Below are the code and all the weights of a small trained network. Each question names an input and a class and asks about switching units off, where a switched-off unit gives its printed mean instead of its output.

import numpy as np


def w(rows, s, z=0):
    codes = np.array(rows[::2]) - 128.0
    scale = np.full(codes.shape[1], s)
    scale[-1] = z or s
    return codes * scale


def f(y):
    return y / 2 * (1 + np.tanh(0.7978845608 * (y + 0.044715 * y**3)))


def log_softmax(a):
    a = a - a.max(-1, keepdims=True)
    return a - np.log(np.exp(a).sum(-1, keepdims=True))


def net(x, mask):
    res = np.array(x, float).reshape(1, 7) / 4 @ E
    y = f(res @ A[0][:, :-1].T + A[0][:, -1])
    res = res + np.where(mask, y, B[0][:, -1]) @ B[0][:, :-1]
    return log_softmax(res[-1] @ U[:, :-1].T + U[:, -1])


A, B = {}, {}
E = w([
[165,149,87,177,227,237,232,113,116,231,171,44],'x0',
[71,3,82,185,217,102,49,42,45,101,46,139],'x1',
[100,192,85,140,115,104,99,64,113,144,76,139],'x2',
[148,193,107,121,160,173,154,22,18,109,147,81],'x3',
[152,202,223,175,221,146,58,190,156,71,86,109],'x4',
[24,131,179,5,176,69,160,172,120,108,147,13],'x5',
[20,117,90,146,133,175,28,211,38,78,206,105],'x6',
],0.006)
A[0] = w([
[68,26,116,71,156,89,77,213,103,106,168,80,210],'N1',
[117,115,49,105,85,15,151,52,154,126,101,235,126],'N2',
[58,128,192,51,149,7,103,196,132,80,71,145,144],'N3',
[241,122,85,171,89,138,130,65,159,185,109,166,254],'N4',
[122,111,136,171,118,136,69,143,182,45,48,246,144],'N5',
[165,191,106,133,168,174,243,203,172,112,200,64,169],'N6',
[44,164,84,65,46,102,42,161,117,44,145,126,205],'N7',
[110,155,192,96,133,92,38,196,211,75,98,165,110],'N8',
[151,187,125,208,210,190,156,76,104,154,24,58,250],'N9',
[156,116,48,114,47,124,152,130,185,167,113,250,119],'N10',
[122,151,172,45,153,156,255,128,124,207,207,77,151],'N11',
],0.0057,0.0037)
B[0] = w([
[32,62,37,158,171,119,56,85,53,93,32,147,245],'N1',
[195,2,136,206,89,111,176,70,192,185,101,63,206],'N2',
[39,98,195,47,127,54,79,37,159,60,26,41,241],'N3',
[126,76,88,176,209,137,142,112,84,163,67,152,254],'N4',
[181,127,212,159,87,137,84,176,179,188,201,66,215],'N5',
[167,164,198,142,53,230,185,201,179,220,179,66,248],'N6',
[49,82,110,159,128,37,29,101,47,66,36,73,236],'N7',
[155,107,203,84,88,86,48,216,164,22,164,60,217],'N8',
[67,57,106,158,186,109,131,131,82,190,76,206,250],'N9',
[192,32,108,213,159,146,174,88,204,173,130,167,214],'N10',
[86,191,153,92,113,249,230,126,86,200,117,89,253],'N11',
],0.006,0.0071)
U = w([
[117,217,178,14,103,189,248,118,129,210,135,48,50],'0',
[72,74,29,182,214,93,89,53,38,102,45,189,234],'1',
[32,145,116,135,67,154,76,211,75,135,181,117,181],'2',
[194,88,121,234,127,179,207,130,221,226,133,162,192],'3',
[120,95,201,71,98,27,64,70,212,26,58,67,47],'4',
[253,182,205,158,87,150,67,211,189,68,185,207,78],'5',
[98,237,82,21,104,83,130,84,126,44,173,144,2],'6',
],0.0061,0.0042)

Each question gives the input, the list of numbers given to net, and the class t.
The units are the neurons (one row each of A and B). Each row of codes is followed by its name. A weight is (code - 128) times the scale printed after its matrix; where a second scale follows, it is the last column's (A, B and U).
mask holds one flag per neuron, in row order. A switched-off neuron (its flag False) gives its mean, the last column of its row in B, instead of its output. The means were averaged over made-up inputs and are rounded, as every weight is.
A unit's drop is (log p(t) with every unit on - log p(t) with that unit switched off) / (log p(t) with every unit on - log p(t) with every unit switched off).
The circuit of an input: a set's keep is (log p(t) with only the set's units on - log p(t) with every unit switched off) / (log p(t) with every unit on - log p(t) with every unit switched off). Starting from all 11 units, units are removed one at a time, each time the one whose removal leaves the highest keep (on an exact tie, the one counted first), for as long as the keep stays at least 0.8.
circuit, biggest first: the units of the circuit, biggest drop first
unit that matters most: the unit with the biggest drop
top k neurons: the k neurons with the biggest drops, biggest first
drop when u is switched off: that unit's drop, to one decimal
input [-5,7,8,-5,7,-7,-2], class 4: circuit, biggest first -> N8
input [6,0,5,5,3,-6,-5], class 1: top 3 neurons -> N9, N4, N5
input [4,2,-8,0,-3,1,-5], class 0: circuit, biggest first -> N11, N10
input [8,-1,-7,-6,-3,1,2], class 0: circuit, biggest first -> N11, N10
input [-7,4,-3,-5,-6,3,6], class 4: top 2 neurons -> N3, N8
input [7,2,0,0,8,1,4], class 3: top 3 neurons -> N7, N6, N3
input [-1,-8,-6,-7,6,5,-7], class 0: top 2 neurons -> N6, N11
input [-1,-2,0,5,8,-5,6], class 5: top 2 neurons -> N1, N3
input [0,3,7,-5,3,-7,5], class 3: top 2 neurons -> N5, N1
input [4,7,5,-5,-7,0,-6], class 3: top 2 neurons -> N2, N1
input [0,8,-3,-1,-3,-5,-4], class 3: top 3 neurons -> N1, N7, N2
input [-7,-8,2,1,-7,-2,7], class 1: top 2 neurons -> N7, N6
input [8,2,-4,2,-7,1,1], class 0: drop when N11 is switched off -> 0.3
input [-2,-7,-3,-5,1,6,8], class 4: drop when N3 is switched off -> 0.5
input [-2,6,-4,-6,-8,-6,2], class 3: drop when N5 is switched off -> 0.3
input [-2,-5,-1,-5,5,-6,-1], class 5: unit that matters most -> N8
